Below are the code and all the weights of a small trained network. Each question names an input and a target symbol and asks about switching units off, where a switched-off unit gives its printed mean instead of its output.

import numpy as np


def w(rows, s, z=0):
    codes = np.array(rows[::2]) - 128.0
    scale = np.full(codes.shape[1], s)
    scale[-1] = z or s
    return codes * scale


def f(y):
    return np.maximum(y, 0)


def softmax(a):
    e = np.exp(a - a.max(-1, keepdims=True))
    return e / e.sum(-1, keepdims=True)


def log_softmax(a):
    a = a - a.max(-1, keepdims=True)
    return a - np.log(np.exp(a).sum(-1, keepdims=True))


def net(x, mask):
    ids = ['ΓΛβζθπστψ'.index(c) for c in x.split()]
    T = len(ids)
    res = E[ids] + P[:T]
    q, k, v = (res @ M[0].T for M in (Q, K, V))
    z = softmax(np.where(np.tri(T) > 0, q @ k.T / 2**0.5, -1e9)) @ v
    res = res + np.where(mask[0], z, O[0][:, -1]) @ O[0][:, :-1]
    y = f(res @ A[0][:, :-1].T + A[0][:, -1])
    res = res + np.where(mask[1:17], y, B[0][:, -1]) @ B[0][:, :-1]
    return log_softmax(res[-1] @ U[:, :-1].T + U[:, -1])


Q, K, V, O, A, B = {}, {}, {}, {}, {}, {}
E = w([
[104,229,154,102,166],'Γ',
[205,158,136,97,76],'Λ',
[78,251,126,116,122],'β',
[81,185,85,153,130],'ζ',
[111,149,187,126,198],'θ',
[102,127,90,168,168],'π',
[115,156,131,144,138],'σ',
[192,97,177,96,147],'τ',
[199,85,104,144,110],'ψ',
],0.019)
P = w([
[95,89,170,118,95],'0',
[137,128,73,58,166],'1',
[81,102,153,123,90],'2',
[180,150,179,222,178],'3',
[107,97,148,113,92],'4',
[213,70,83,88,216],'5',
[97,94,145,120,100],'6',
[173,189,5,122,204],'7',
[109,88,154,133,106],'8',
[222,183,31,241,167],'9',
],0.018)
Q[0] = w([
[84,83,137,39,92],'h0',
[123,173,161,254,83],'h0',
],0.013)
K[0] = w([
[41,104,203,151,25],'h0',
[68,146,2,55,123],'h0',
],0.01)
V[0] = w([
[239,19,195,34,161],'h0',
[47,2,94,233,153],'h0',
],0.0065)
O[0] = w([
[233,135,109,34,114,2],'h0',
[176,176,217,249,123,213],'h0',
],0.018,0.0016)
A[0] = w([
[66,127,194,89,116,80],'n0',
[98,158,197,75,71,79],'n1',
[113,186,145,166,143,106],'n2',
[139,168,84,149,154,137],'n3',
[156,105,81,160,153,147],'n4',
[108,183,96,161,134,248],'n5',
[127,139,118,142,159,235],'n6',
[135,100,111,170,76,69],'n7',
[84,52,183,95,73,192],'n8',
[161,175,137,129,151,53],'n9',
[107,125,147,127,4,15],'n10',
[220,170,54,95,155,3],'n11',
[100,148,113,101,160,165],'n12',
[158,88,90,145,17,206],'n13',
[85,137,165,150,10,36],'n14',
[70,108,109,116,170,105],'n15',
],0.014,0.0055)
B[0] = w([
[189,186,54,210,191,154],'n0',
[146,52,75,179,52,148],'n1',
[125,74,61,156,128,231],'n2',
[204,111,206,104,131,197],'n3',
[119,199,131,106,59,194],'n4',
[156,107,154,115,169,254],'n5',
[133,125,177,71,114,209],'n6',
[179,159,132,97,174,155],'n7',
[173,182,186,203,92,169],'n8',
[159,186,123,183,106,161],'n9',
[51,255,86,14,110,141],'n10',
[62,118,126,196,119,242],'n11',
[146,72,88,128,89,170],'n12',
[121,86,139,78,221,158],'n13',
[14,127,140,23,106,175],'n14',
[90,128,141,79,128,186],'n15',
],0.0093,0.015)
U = w([
[94,48,187,156,181,167],'Γ',
[105,201,208,181,2,166],'Λ',
[140,152,134,19,77,128],'β',
[189,204,151,39,225,254],'ζ',
[159,107,177,135,21,205],'θ',
[80,91,65,143,86,16],'π',
[140,88,11,231,123,102],'σ',
[192,188,147,237,195,45],'τ',
[76,121,150,77,222,34],'ψ',
],0.0086,0.0062)

Each question gives the input, a string of symbols that net reads in full, and the target symbol t.
The units are the heads (2 rows each of Q, K, V and O) and the neurons (one row each of A and B). Each row of codes is followed by its name. A weight is (code - 128) times the scale printed after its matrix; where a second scale follows, it is the last column's (O, A, B and U).
mask holds one flag per unit, heads first, then neurons. A switched-off unit (its flag False) gives its mean, the last column of its rows in O or B, instead of its output. The means were averaged over made-up inputs and are rounded, as every weight is.
A unit's drop is (log p(t) with every unit on - log p(t) with that unit switched off) / (log p(t) with every unit on - log p(t) with every unit switched off).
The circuit of an input: a set's keep is (log p(t) with only the set's units on - log p(t) with every unit switched off) / (log p(t) with every unit on - log p(t) with every unit switched off). Starting from the 12 units with the biggest drops (on a tie, the unit counted first), units are removed one at a time, each time the one whose removal leaves the highest keep (on an exact tie, the one counted first), for as long as the keep stays at least 0.8.
units of the circuit, in order: the units of the circuit, biggest drop first
most important unit: the unit with the biggest drop
k most important neurons: the k neurons with the biggest drops, biggest first
drop of u: that unit's drop, to one decimal
input τ σ σ ψ, target ζ: 2 most important neurons	(n2 n13)
input τ π π σ σ π Γ σ, target τ: 2 most important neurons	(n11 n14)
input τ σ ζ τ, target ζ: 2 most important neurons	(n11 n2)
input π ζ π σ σ π ψ Λ, target τ: most important unit	n11
input σ π π τ ψ π σ Λ Γ σ, target π: units of the circuit, in order	(h0 n11)
input π ψ θ τ ζ θ Λ Λ ζ ψ, target π: 2 most important neurons	(n11 n4)
input σ σ ψ σ, target ζ: units of the circuit, in order	(h0 n11)
input ψ π σ π τ τ π τ σ Λ, target σ: units of the circuit, in order	(n11 h0)
input Γ π ψ, target ζ: 2 most important neurons	(n13 n11)
input π τ π τ, target σ: units of the circuit, in order	(n11 h0 n6)
input ψ ζ σ ζ τ σ σ σ σ σ, target ζ: units of the circuit, in order	(h0 n11 n3 n5)
input Γ σ Λ, target β: 2 most important neurons	(n10 n13)
input τ σ π π π ψ, target τ: 2 most important neurons	(n14 n15)
input π π π σ τ ζ Γ, target σ: units of the circuit, in order	(n1 n0 n3)
input σ τ β π ζ σ ψ π Λ, target β: units of the circuit, in order	(n10)
input π π π θ τ τ π β, target σ: 2 most important neurons	(n11 n12)
input π β σ π π π π Γ, target τ: 2 most important neurons	(n11 n9)
input π π π ζ Λ ζ β, target π: 3 most important neurons	(n14 n1 n2)
input θ π π β, target τ: 2 most important neurons	(n9 n2)
input π τ π β π π Γ, target σ: most important unit	n0
input τ σ β π θ ψ τ τ, target Λ: 2 most important neurons	(n11 n4)
input π σ σ π π ζ π σ π Γ, target ζ: drop of n5	0.4
input π σ π π σ π π Γ θ, target τ: drop of n0	0.4
